Look-ups in named tables: a row name and a column name give one cell, copied from the table.

gep =
|  | donebif | kediga | vure | tiv | fubev |
|---|---|---|---|---|---|
| vas | 62208 | 21164 | 24149 | 60748 | 26062 |
| zok | 55078 | 59103 | 46240 | 57662 | 52454 |
| tad | 54306 | 84361 | 63840 | 60262 | 73155 |
| riros | 54610 | 66245 | 56854 | 56752 | 60735 |
| dip | 57152 | 61416 | 66157 | 56521 | 63591 |
| femomiv | 62537 | 42697 | 29245 | 66591 | 39695 |
| mademo | 61702 | 50292 | 34395 | 66598 | 45578 |
| renipoz | 60119 | 51685 | 56211 | 59833 | 55414 |
| bezaf | 59840 | 52924 | 56614 | 59744 | 56111 |

dip, fubev -> 63591
bezaf, donebif -> 59840
tad, vure -> 63840
riros, tiv -> 56752
renipoz, vure -> 56211
dip, donebif -> 57152
mademo, kediga -> 50292
bezaf, tiv -> 59744
bezaf, fubev -> 56111
zok, fubev -> 52454
mademo, fubev -> 45578
bezaf, vure -> 56614
tad, tiv -> 60262
zok, vure -> 46240
femomiv, kediga -> 42697

Table levofu
,dedomav,ner,saluzud,niz,poviz,nirak
vek,3768,3865,5030,1764,3765,5039
tanis,4090,3888,2000,7705,5061,4637
veli,5484,4740,5268,2314,3373,5591
pul,3713,4280,2160,3560,3581,4761
tulefu,5019,4360,4253,1854,3260,5764

pul, poviz -> 3581
tanis, niz -> 7705
vek, saluzud -> 5030
pul, niz -> 3560
pul, nirak -> 4761
vek, ner -> 3865
vek, nirak -> 5039
tulefu, niz -> 1854
tulefu, ner -> 4360
tulefu, poviz -> 3260
vek, niz -> 1764
veli, saluzud -> 5268
tulefu, dedomav -> 5019
veli, dedomav -> 5484
vek, poviz -> 3765
tanis, nirak -> 4637
veli, poviz -> 3373

talum:
fields: pigege, moluv, fam, kogeze, fitog
midob: [51425, 37825, 30598, 42954, 41699]
dur: [54536, 36448, 27564, 42752, 42802]
debeb: [50645, 86805, 33198, 44442, 20654]
gubigal: [26908, 55359, 61089, 28876, 45270]
tipira: [34387, 28754, 52838, 26038, 58778]
sak: [54318, 91234, 26529, 48816, 13884]
kon: [17771, 40508, 75899, 14371, 64037]
gora: [54689, 83242, 24343, 48411, 16342]
visavi: [50181, 81951, 26837, 50566, 13672]

What is the moluv of sak in talum? 91234
What is the fam of gubigal in talum? 61089
What is the fam of midob in talum? 30598
What is the pigege of tipira in talum? 34387
What is the fam of visavi in talum? 26837
What is the fitog of sak in talum? 13884
What is the pigege of visavi in talum? 50181

pem =
,lovot,fekepo,repa,pusuko
meku,22.336,-12.306,15.864,55.419
nep,-8.734,82.509,-80.171,79.874
lok,81.803,72.763,-2.412,23.609
kan,57.710,50.873,42.512,30.078
fil,48.106,53.060,-2.060,92.926
tafam,70.943,4.204,24.198,21.305
dimiza,73.593,26.441,-13.498,-7.688
gam,38.862,20.974,-4.102,60.224

pusuko of nep: 79.874
repa of lok: -2.412
repa of meku: 15.864
lovot of meku: 22.336
pusuko of gam: 60.224
repa of nep: -80.171
pusuko of lok: 23.609
lovot of fil: 48.106
fekepo of meku: -12.306
lovot of kan: 57.710
fekepo of tafam: 4.204
pusuko of fil: 92.926
fekepo of nep: 82.509
fekepo of lok: 72.763
lovot of gam: 38.862
repa of dimiza: -13.498
Which row has the largest lovot? lok

kugum.tsv
	los	rurip	gamode	dufi	rim
las	37	75	109	106	106
sosobev	173	124	176	191	24
dipat	65	84	137	81	94
zuv	192	59	53	140	29
fikip	56	155	25	48	26
regi	72	136	99	133	95
tunono	151	175	104	135	63
kogi	96	23	57	89	125
dal	138	143	175	112	27
kemulu	29	163	73	167	102
kivubu	43	142	34	160	23
dol	181	72	175	130	112
dasabub	172	186	66	111	62
bif	20	31	137	189	141

What is the gamode of las in kugum?
109
What is the rim of dipat in kugum?
94
What is the gamode of regi in kugum?
99
What is the dufi of dasabub in kugum?
111
What is the rim of dol in kugum?
112
What is the dufi of dipat in kugum?
81
What is the rurip of regi in kugum?
136
What is the gamode of dal in kugum?
175
What is the los of sosobev in kugum?
173
What is the gamode of kivubu in kugum?
34
What is the dufi of tunono in kugum?
135
What is the los of kemulu in kugum?
29
What is the dufi of fikip in kugum?
48
What is the gamode of fikip in kugum?
25
What is the gamode of tunono in kugum?
104

dov:
,vilini,ket,vam,nad
zoke,45232,76531,70555,59569
roviter,65880,41175,46421,55032
mikuz,82113,15001,27948,51820

What is the nad of mikuz in dov? 51820
What is the vam of roviter in dov? 46421
What is the ket of zoke in dov? 76531
What is the nad of zoke in dov? 59569
What is the nad of roviter in dov? 55032
What is the vam of zoke in dov? 70555
What is the vilini of roviter in dov? 65880
What is the ket of mikuz in dov? 15001
What is the vilini of mikuz in dov? 82113
What is the vilini of zoke in dov? 45232
What is the ket of roviter in dov? 41175
What is the vam of mikuz in dov? 27948
Row with the largest ket: zoke

fis =
         mokezo  pabil  niz  buf  vezo  kemu  nak  difo  fir
ser         -26    -37   12  -23   -18    15  -48   -51   44
nudonum     -21    -30  -21   20    -8   -27  -64   -21   -2
vob         -22    -23  -46  -35   -15   -80  -71    13  -40
fupire       26     14   -8  -11    -2   -17   44   -57  -88
sef         -19    -33  -30   27    -2   -11  -28   -34   -8
vakun       -20    -21  -55  -52   -20   -58  -70    68  -51
zod          27      0   -9  -14     4    -3   45   -54  -77
ziv         -26    -41  -24   22   -10   -14  -30   -37  -17
zala        -25    -21  -71  -55   -63   -66  -63    70  -64
regibo        6     -1  -13   -7     4     1   49   -63  -78
gunuri      -24    -37  -13   25    -8   -10  -21   -41  -13
pekal        -7     -7  -55  -80   -39   -67  -67    71  -67

What is the vezo of pekal in fis?
-39
What is the kemu of sef in fis?
-11
What is the nak of ser in fis?
-48
What is the mokezo of vakun in fis?
-20
What is the mokezo of fupire in fis?
26
What is the difo of pekal in fis?
71
What is the mokezo of nudonum in fis?
-21
Which row has the largest nak? regibo

mevala =
       fuzoma  big  pinol  butun  tud  divoku  zoromib  kibipa
sak       2.7  7.1    1.7    3.2  8.3     6.7      2.8     7.5
tifa      3.6  6.5    4.1    1.9  1.1     5.6      7.3     5.9
zun       3.5  4.9    6.7    3.8  8.2     1.2      1.0     6.6
mil       2.7  6.1    7.5    1.9  2.1     3.0      2.4     3.5
midot     6.5  3.6    4.1    1.5  2.1     5.0      6.0     5.6

What is the zoromib of sak in mevala? 2.8
What is the kibipa of zun in mevala? 6.6
What is the zoromib of tifa in mevala? 7.3
What is the fuzoma of tifa in mevala? 3.6
What is the divoku of mil in mevala? 3.0
What is the kibipa of mil in mevala? 3.5
What is the tud of mil in mevala? 2.1
What is the big of mil in mevala? 6.1
What is the zoromib of mil in mevala? 2.4
What is the butun of sak in mevala? 3.2
What is the divoku of tifa in mevala? 5.6
What is the tud of sak in mevala? 8.3
What is the fuzoma of midot in mevala? 6.5
What is the pinol of tifa in mevala? 4.1
What is the pinol of sak in mevala? 1.7
What is the divoku of midot in mevala? 5.0
What is the big of midot in mevala? 3.6
What is the fuzoma of zun in mevala? 3.5
What is the pinol of zun in mevala? 6.7

